Each row has a class, written as a number after it.
[  -6 -161 -140  -91 -270  -71  121 -262  -28  -77  135  211   38  -88
 -147  729  109   13 -102  114   65 -194 -189  109  118 -155 -159   59
  113   25 -234   30  -24  220  385  100 -210 -181   44  -95 -143  -47
 -152] | 9
[-248  155  165   35 -122  212 -165   35  195   -9  -78 -164 -116  139
   32 -532 -229  -44  -13  -69  114   41   81   74  -25   95  106   52
  -40  122   -9 -171   34 -133 -238  236  -18  257   58  166  263  -47
   49] | 7
[-171  -89   24  214  -98  -83  -41 -324  166   24  106 -123  108    6
   10   52    1 -142 -113  209   69 -179   74  293  -20 -102  290  -26
  -34  -45 -326  145   61  120  -27  157 -178  -56   54   21  -38  -95
  113] | 8
[-160 -106 -155  -68  349   62   33 -577  235  108  156 -161  -96  267
  -65  211  270 -102 -273   68  183  -46  -69 -120 -143  -74   39 -220
 -260  141 -277   22 -214  356  316  187 -108  -21 -158 -177  234 -234
  181] | 3
[  -3  167    4  106  -97 -165  -28 -286 -138  -35  -21   28   70 -251
   95  276   79   64  -73   57  -45  -25 -131  157   23   29   20    6
   25  -90 -234   75  -80  295    1  -24  -44 -209 -105  137 -222  -52
  200] | 4
[ -38   65  -42  125  144   44 -105   77   89  255 -379  -42 -274  146
 -209   50  190   49  372 -181  232 -194   77 -190 -241  262  -64   31
 -339  -53   33  124  -40   76   87  -65   55  -60   85   14  152  157
  -79] | 8
[ 123   51   24  -76   40    0  -75 -183  -49   76   85   76  -83  -11
 -142  379  203  160 -199    2  -10   96  -85  -95  -75 -179 -195  -74
   49  -85   88    1 -201  176  233 -109   13   42 -191   49  -59  -51
  155] | 5
[-154 -288   76 -179 -319   29  146  180 -293  131   84 -103  172   72
  121  158   -6 -405   51  207 -122  235  166   77  148 -140   71  180
  144  -60 -113  -43  107 -232  104   81 -192  -46    8  -47  -54 -123
 -245] | 1
[  74 -202   57  117 -236  135   11  -40  130   32   15 -280  111 -144
  -69   10  177 -281  283   42  109 -114   61  297 -313 -114  190   99
  190  -72  -51  225  136 -251  -37  -64 -199   42   25  -12 -137   61
  -92] | 7
[-197  185 -369  249 -130 -336  -52 -273 -679   29   55   78  254  271
  193  145 -126  206   57   75  158  227  -18   45  143  187  436   31
   61  166   -4   39  105  671  110  246 -170 -251  149  -55   51 -449
 -398] | 7
[ 156  -52    4  258  107 -168  -65   36  232  -23   20   58  161 -100
  224  192  289   60  207  354   -3 -127 -143   72   87 -236  -37   32
  -38 -195 -119 -111   80 -108   -9 -211   11  -36  329  -91 -430  249
   98] | 8
[ -77  -75 -198 -124  -13 -217  287  -96 -378  125  113    9  321   46
  -26  418  231 -170  160   47  419  126    9 -153  107  -71  114   86
   -1   64  -63 -103  126  302  204   30 -268 -243 -245  193 -185  -58
 -203] | 1
[  51 -168   -6  283  194 -154   59 -281  -74   80   71  -45    3  -76
  256  315  182 -102  -14  127   -7   49  -26   11   37  -64  250  -34
   17 -136  -42  119  -81  150  -52 -139 -232  -50  208  -58  -62 -192
   80] | 4
[  40   94  141  416  -50 -193  -68 -205  381  175 -334  -28 -101  -89
 -428   19 -239  171  410 -188  176 -169   89  -47   23   29   84  -40
  -56 -288  -54  132 -140  304  -59   -7  109  -13  454  303   89  431
   -8] | 6
[ 208 -264   73  250   48  141  126   17  -94   27   41   26 -120   36
  187 -149   59 -101  -69 -101   17   54   50 -170    3 -125  -54  -44
  -40 -224  -40  -41 -171  -98  -96 -167   29   -1  138  -63  240  104
  152] | 3
[ -20    7  177 -204  -23   22  -12  303   32  306 -173   13  -82  317
 -280   10  201   75   61 -122  415  158  197 -201 -254 -178 -188  -61
 -204  -76  259 -135  110  -55   89  110  150   40  -57  105 -204  252
  -97] | 9
[ 238  456  -18  -49   41   98  -46  -11  -72  -36 -260  139 -243 -179
 -425 -238  233   90  103 -139  222  -59  108  -90 -309  111   58  -10
 -157  -35  283   28  -87  148  -92 -126  248  -43  114  286   96  169
  358] | 6
[-214 -125   71  -95  205   82   25  264  225  236  -76  -51 -151  137
  320  -81 -133 -142  -56 -116 -262  105  100 -122  193   99 -219  -81
   49  180   42 -145   55 -344 -171   11   73   67  -38  -97   31  -96
 -112] | 1
[  23 -213  206  -51  -35  114   84    4   82 -200   60  168  -16 -199
  -66 -215   91 -117   47  -92  212 -245 -111  -35 -255 -193 -140    2
   -2  -95   89  -11  -69 -254  -22  -36 -118    0  -42   79   12  205
  246] | 1
[  19 -108   48 -189   42 -128   88  -17 -133  -35  -41  115  -75  -16
 -176  323  112  -47  -44   32  -97  -25   32  -35 -231 -231  -53  -68
  -23  -12    8    9    0  141  173  -13   15 -138   88 -176  -61   36
  113] | 4
[ -70 -118   70  286 -264  195  -58   -9  135  224 -104  -71   -1 -132
 -626  464   89  147   54   89  323 -316 -131    1  546  -21 -254  190
  -69 -252 -249  363 -464 -253  247   16  -35  107  -38  433  213  405
  360] | 8
[ -86 -141  -57  242  -29  -76    7 -159 -266  194  115  -87  266  -66
  650  242    0  -46  111   41  -83  235  -99  -51  343   49   97   98
  217  298 -223  -43  118  114 -312  -81 -298 -278  146  101 -285   70
   30] | 0
[-134  -35 -118 -121  -66  -98  -20   80 -129  125  -75  -64  139   41
   76  189   -6  127   65   -9  -80   17   10 -181  159  129  -21  169
   53  149  -96   32   61 -116   47  -57  -65  -96 -108   32  -92  -13
 -259] | 2
[ -18  129  136 -139 -132   18  -25  -17  321  208  -45  -37  -41 -353
 -161  254  -45 -195  291   16   78 -234 -257  173  181   56 -375   66
   -1  -71  -26  115  -50 -238   40  -38   59  126 -297  140 -160  242
  236] | 1
[   7   -2  126 -246  -70 -151   91 -332  109  -93   60  -27  -58 -186
 -259  346  100  -79 -229  190 -218  115   72  248 -192 -234   31  -48
  121  -12 -121  110  -15  -99  280   -7  -74  -46  -76  -23 -176 -107
   66] | 2
[ 229   71   -9  253  -72  314 -195   93 -160   18  110  -12  -19   46
 -309  209  315  242  126  -72  480 -307 -146 -189  -52  208 -212  197
 -243   91   87  -30 -295  171   12 -266    7  138 -259   92  278   98
  409] | 5
[-102 -122   85 -170 -363  241  -48  -91  144  179  -92   91 -263   16
 -492  471  -16  225  356 -148   20  127 -251 -155   71 -298 -525   26
  295 -211  423  254  -34 -258  146  -14  -60  225  192  235 -189  428
 -325] | 6
[  57 -327 -225  -91   84  -23   99 -117 -328 -169  219   50  202   -1
  -90  645  578 -363 -375  327  136  -74  -76    3   64 -185   15  128
  -28   32 -187   46 -174 -101  637  112 -295  -41  -24 -364  107 -246
   77] | 2
[ -89 -189   49   93  -51  -21  -55   37 -124   -1   36 -124  -26  153
   72 -102  -97  -84   86  162  -99   16   95   50    6   50  296  102
  -11  -50   73   14  -32  -24   52   66  -88   88   52 -146  159 -102
  -87] | 3
[-168  107  -39 -257 -140   28  -38  -46 -150  -45 -246 -117  -14   90
 -208 -245  -28   -6   83   18   25  -61  209  129 -154  203  225   92
  -33  250  -33  115  167 -152  122  162  -49   30  -57   48  143  -52
  -70] | 2
[-108 -122  144 -163  -55  -18   -1  -42   18   68  -49 -104  140 -106
  -97  214  135  169    9   51   68  157  -75  -28  -24 -236   48   21
  134  109 -140  120   93 -116   54  104 -149 -112   73  196 -278  186
  -54] | 2
[ -21 -127   39   32  169  -30   79  172  177    4  -84  -54  -96   43
   80   57  130 -110  254  133 -110   49  153   50  -64    4   75   66
  -70  -63  100  -86   79  -30  -47 -134    6  -35  291 -155  -85   90
  -20] | 4
[  13 -301  190  112  -16  137 -112  108  139  -32   51  -69   87   45
   88 -237   24  -63  180  192  100  -96   46    5   79  -46  146   46
 -133  -95   63   43    6 -302  -58  -12  -56  122  260  -66   70  168
   -7] | 2
[-390  -16   52  -98 -147 -143   27   16   86   -6   11  -15  229   73
  169  108 -170   61 -184   68  -52  136  -86   15   50  -44   85   61
  169  212 -367 -323  167   72 -127  257 -132 -191  121  164 -327  111
 -104] | 9
[-500 -422  -48   -6   41   43 -111  -49   51  152  267  -31   51  433
  420  -80 -421 -153  -72  -27 -286   67 -140 -104  104  100  139  -91
  205  110  159  -87   72   -5   20  265 -343  259  -25 -344  280 -430
 -433] | 3
[  86  -89   67  -83  -20  109   24  -42 -194   73  -66  -56  -51  111
 -463   76  135  -50   95 -112  233   96   47 -174 -151  -47   46  -52
  -87   84   -7  155 -115   56  178  -10  -70   30 -130  172  204  172
  160] | 6
[-346  -88   43  169 -162  145 -140   14   58 -161  205  -36  159   42
    1  -60 -255   -7  -32   38 -137  164  -53    4  136   75  285  120
  266   58   32  -26  -80   25 -238  156 -275  -42   77  166   91  -29
 -102] | 0
[ 290  -52   -4   20   -3  -79   20 -127  -70   29   -1  152   17 -128
 -292  276  263  156   29  -22  144  -93 -106 -109 -206 -195 -207  -13
   22 -215  144  116 -106   85  208 -228   87  -13   59   48 -189  279
  151] | 5
[  11  -17  166 -109  105   20  -55   12  126   95  -41  223  -55  -25
   42 -233  -45  185  -47 -144  -48  -12   22 -241  -31  -14 -218 -152
  -71   27  227  -11   -3 -182 -158 -154  140  -38   13  117  -69  170
   93] | 7
[-166  128 -203   75  -27  191 -127 -449  391  -68   15  -31 -316   86
 -468  280  249  -38 -382  215   39 -382  125  340   32  -73    4    1
 -136   59 -216  319 -172  125  363  268 -118   86   32  119   64 -190
  202] | 0
[ -37 -120   53  159  189 -152   10  141   10   41  115   47   52  102
  367    5   74  -67   97  196 -263  281  123   -3   43  -34  114   24
  -40 -133  139 -103  127   57  -87 -150  -63 -115  245 -254 -138 -141
 -209] | 8
[  39 -169  -44  -65   68  222    3  172  -22  -25   41   40  -29   22
  179 -139    5  -18  122 -147   71  -89 -121 -185  -37    1 -252  -43
    0  -28  112  -38  -70  -94  -54  -91   33   35  -70   -3  121  253
  117] | 7
[ -26  247  144  158  121 -140  -82   22  342  -61  118  554 -136   -5
  215 -264 -280  311 -265  -77 -182   42    4  -51  153   78 -225 -315
 -248 -263  219 -153 -165  369 -293  -96  339 -136  329 -145  114 -296
  120] | 6
[ -40   49 -110  197  -23 -104  -39   27   63   87  -32   68   13   89
 -315   50   -5   19   82   14  214  -60  -17  -49  101  132  -65   45
 -136 -245   16  131 -195  -18  149  -22  139   71   18   41  151    2
  -80] | 1
[  16 -268   82   -3   43   57   94   48  115    7   17   14 -111   22
   44  -31   25 -210  192  -24   14  -62   69  -70 -110  -53   48   10
  -29  -65  186  -52   56  -80  -37  -94  -68   65   91 -119  118  115
   -1] | 2
[-125   -3  232 -148 -113 -100  133   19  308   62 -243  131 -340   14
 -118  -94 -277   -1  206 -270  -60  113  183   44  -55 -188 -217  -46
 -117 -177  159  -71  119   61  -80   37    0 -155  384   27  -66  287
 -216] | 1
[ 370  447 -144 -268  305 -377  -18   36 -607  309  -67  258 -400 -107
  525  520  101  191 -144 -118 -271   70  -69  -54 -265  -74 -162 -227
  -80  412  129 -268  113  681   77 -174  345 -261 -320 -436  -36 -458
  350] | 3
[  -8 -181  277  -97   68   74   65  113  311 -127  163  131   31  -70
 -121   51    9  176   99   -8   13  160 -114 -192 -119 -108 -227  -60
   99 -113  388 -182 -167   78 -122 -121   67   19   64   -7 -121  222
  172] | 0
[ -17   16 -151    8   33 -120   94 -313 -273   10  242   25  116  147
  469 -123 -142 -164 -147    7   41  140   19  118  -28  -10   82  -78
  -49  248 -316 -249  149  368   43   65 -112 -113 -135 -163  229 -228
   70] | 7
[-128 -344  326  153   58  -22 -131 -255  172  -26   49  -18  218   23
   21 -405 -333  415  -90  -61 -270  135 -139 -304   44 -185  308 -118
   91  -52  -25  124  193 -340 -345   -5  -88 -174  181  267 -335  463
 -516] | 9
[-177  -45   28  -40 -159  -54  -15 -144   83  -30  -10  -93    4   -6
  -99  139  -40   56  127   43  -57  -17  -55   99 -136  -30   45   44
  138    8  -44   53   65    6   -1   21  -96  -10  -59   69 -165  118
  -38] | 3
[-165    7 -189   64 -145 -123   21 -336  -39   51  112 -113  112 -106
  113  505   76 -110  -72  158  -43  -53 -183  302  217  -79    7   53
  243   46 -311  157   35  123  264  179 -298  -21 -187   69 -235 -165
  -44] | 3
[ 183   11 -130  101  -75   36   43   89 -394  105 -338   80  -25 -227
  151 -194  -33    9  508 -286  321 -376  -14 -164   63  159 -177  181
 -145  -39  134  124   23  -19  -90 -121   71 -185  300  118  186  560
  102] | 7
[-248   20 -213   81  124 -437  208   32 -139   12  108  240  164  247
  382 -130  -54 -229  -99   16  -54  269  123  -23   11    4   79  -37
  -28  100   24 -242  242  191  -18   83   64 -156   12 -311  -43 -474
 -374] | 0
[ 183 -320  130  -81  144  136   87  -12 -213   12    6   58  -75  -72
 -351   56  244   22 -123  -13   81   60   86 -239 -157 -268   47   -4
   10 -194  310  155 -156 -194  207  -42   48    2  142   27  164  215
   42] | 4
[  95   55  -12 -169   -4   -3  121  -93  293   68   -3 -114   58 -182
   80   89   34 -226  230  140 -139    1   22  173  -25 -135  -55 -126
  111  -75 -124  -67  114  -70   49 -141   80   54   21   59 -165   30
   14] | 2
[-185 -316  -95  659 -112  -92  -46 -285  261  267  321  272 -157  127
  469  633  125 -217  -20   54  200 -304  -37  103  274 -194  -72  129
  -21 -253   80 -202   92  500   52  110 -414  -30  278 -126 -101 -229
 -275] | 2
[  91 -114   92  180  127 -116   17    4  324   12   59  145   69   -6
    4 -150  121  194  -39   23 -177   61   82 -178   46 -188   79  -17
   64  -79  196  -87   18 -130 -161 -260   60 -134   84   33 -292  120
  -88] | 7
[-235 -186  160   -6 -140  149   32  146  297  -70  -26 -112  -48   53
  109    2  -96 -111  130   94  117 -117  -25   72  162    4  -64  180
  -81 -104  -61 -178  -32 -226 -167  146 -134    9  149  -25  -99  263
   32] | 4
[ -36  261 -140  107  199 -311 -196 -183  -95   15   42 -192  453   39
  -64 -291   70   14 -173  222   70 -102   -7  146 -115   15  408  -11
  -43  168 -417  -23  150  120  235  149   32  103 -351   49   25 -275
    5] | 1
[ 213  119 -110  -63  227   68   41  177  -15  122  -66  146 -144  -17
  -30   44  170  196   26 -142   95  -19  -11 -239   75   12 -220  -42
 -344   39  150 -210 -111  304   55 -178  290 -278  197  -27   52  242
  135] | 2
[ -87 -100 -216  159   60  -66   -2 -187  -19   66  158  -44  208  139
  166  -94   98 -176   -1   73  194 -188 -102  114 -122  -32   83  -15
   56  221 -229   -2  167   21   71  124  -36   39 -181  -99  -64  -61
   39] | 5
[ 118    7   53  158   20 -129  -28 -155  235  138   10   47   18 -221
   69   -3  -20  -58  -29   64 -306   66   32   72  133 -146  153  -35
   75 -205   74   44   36  -41 -139 -189   72 -125  283   22 -195  151
   18] | 2
[-300  -51   96  660 -123 -181 -185  -85  463   11  -92  167  162 -112
 -128   83  -40  228   89  -35  155  -51  -68  -48  539  -64  160  125
  142 -437  261  229 -136  -77 -293   56 -187   30  438  288 -124  134
 -247] | 0
[ 186  179  -63   23  125 -296  -31   -9  123  146   15  210   97  -41
   48  -40  199  163  -94  155  -66  -58    6   29  -50  -80 -131  -38
 -210 -118  -41  -76   85   72  107 -236  275 -122   51 -105 -326  -73
    0] | 1
[-263 -581  228 -192  -28   72  -23 -297  122 -184  241 -216  316   63
  244 -158 -171 -140  377  392 -361  253  -81  102 -182 -143  405 -148
  341  125  -36    0  241 -386   16  -29 -293  104  131  -70  -83   60
 -375] | 8
[-114 -259  175 -272  166  -69  268   20 -161   29   31    2  -34  123
  178  -56  130 -207  -88    4   84  452  260 -155 -101 -103 -115  -50
  -74   66   67 -179   32 -222   14 -108   36  -21  -20   62   51   65
   43] | 5
[ 154  -89  -88  -41  -65   40   79 -294 -303  103  103  -90  249  -20
   26  303  175    1    3  138   76   15 -132  -28   26   59  169   12
   48  361 -328  -67   48  142  183  -16 -142 -176 -116 -107   18 -139
   35] | 2
[  19  -52   14 -111  -80  -71   60  250 -188  355 -257  -93 -169  -45
  -10  455   46  -48  262  -38   44   22   47  -41   14   49 -158  210
  -53  -43    0   12  -42   24  121 -100  -44  -89  186   36  -54  300
   78] | 7
[ -76 -175  126  384 -191   -4 -237  -14  -13 -125  178   65  250  -69
  512 -259 -330   29   -1  133 -111  -42  -91   93  308  130   94  -40
   65 -181  -48  -32 -197   85 -265   66   27  -19  428  -99   95  -29
  119] | 2
[ 266    3   38   45  212  133 -100   11  -32   80   24   -6   -1  -76
   64   54  250   41  -64   54  -64  -88    1 -125  102   10   27  -55
 -149  148    0   26  -40   19  -38 -158   31  -89  -53  -47  -20   50
  226] | 6
[ -95  158  175 -107  294    5    0  517  392   39  -69 -211  -59  250
  246 -899  -52   42   54  -88 -236  353  301 -272 -575  140  175    5
 -205   93  186 -570  209 -213 -524 -274  317  -66  196   57 -331  -58
 -299] | 8
[-464  302 -269  280 -130 -379   48 -181  -67 -200   47  -88   29  211
 -229  -92 -375 -133 -244   85  -75  235  196  301  190  226  622  103
   13  -25 -178  -36  -37  519  -98  299  -82 -100  116  178  117 -376
 -132] | 4
[-147 -280  -18   41 -185  108   -1 -117  180 -119  168 -168  174 -125
 -236  336   59   14  321  154  149  -19 -225   -7   66 -114   63  193
  265 -212   33  166  -84 -125  134   40 -280   81   68  196 -136  301
 -236] | 3
[-185 -431   44 -182 -236  137  -87   69 -547 -152  365 -146  196  165
  510   -9 -263 -431 -238  187 -250   -9   20  113  136 -145  208  151
  239  286 -167  -67  147 -134  179  390 -430  119 -291 -296  167 -409
 -285] | 5
[ -92   85  110  128  128   27   -3   96  355   -2 -258   -4 -211  175
   71 -697 -111  -86  103 -288  168  -11  254   45 -108    0   46 -145
 -318  -43  -52   71  199  -95 -300  112   76  -40  205  -19  129   45
 -132] | 1
[ 183  131 -150  370  329  226 -303  224   -9 -149  178  108   21  203
  192 -306  164 -161 -155  111   51 -124 -102  -48   96  102   -3 -269
 -270  -38   36   11 -144  242  -80  125  203  130  136 -259  174 -185
  298] | 6
[-194   44  -45  312 -268   73 -119   86  287   43 -147  -16  -86  -40
 -169  254   35  -56   98 -118  148  -47  -54   55  384  -51 -118   70
   80 -287  -74  249 -167  -13 -119   97 -118   72  164  301  -44  147
  -21] | 6
[  27 -440  141  -94 -140   87   75  441  -34  232 -154 -163    7   61
 -135 -105  -56 -233  510  -56  344 -228  136  -98  -91  -91  -84  169
 -111 -119   35   72   86 -314  116   40   86  139  -14  -36  248  481
  -60] | 8
[  -2 -382  202 -121  197  174   68  -98  307   11  250  -65 -216   13
  177  216   20 -319  -70   47 -126  -44  -27  138 -121 -392 -106 -187
 -116  -82  -38 -126   -5  131  211   80 -144   -5  -74 -200   46   28
  -11] | 5
[ 116  -75  146  107   32  157  -51  -38  267   38    5  140  -57  -53
  -56 -101 -114  117  167 -150   54 -209 -118 -238   23  113 -374 -126
   11  -30   77   15 -106 -214 -153 -181  135  162  -28  129   38  255
  119] | 6
[  18  -92 -381  116 -123  163  -77 -195 -483 -296  104 -275  381  299
 -301 -260  100  134   35  244  387 -123 -177   12 -150   51  447  104
   46  167 -277   39  -30  -90  275  219  -17   11 -175  176    8  242
 -145] | 5
[  32 -129   60  -14   75  155  -34  -38   -2  155 -136  -57  -81  132
    9 -271   21 -136  231  -83  215  -62   55  -31  -16  -76    6 -117
 -140   94   83   81  116 -118   40   97   33  154  -26   -7  255  165
   27] | 0
[  77  242 -305  345 -256 -144 -109   51 -115   49   76  180  324 -134
 -377  242  155  402   83   40  265 -146 -245  -70  376   98   86  238
  160 -126  131  121 -164  113   54 -135   81 -118 -243  334 -229  134
   24] | 2
[-197  196  -60 -236  -54  -68   41    5  241   23   30  172  -16  122
 -177  -13 -245  313 -163 -155 -141  224  -65 -109   44  -84 -239 -168
  115  133    8 -104   34  143  -56   91  172 -139   26  107 -190  -13
 -181] | 7
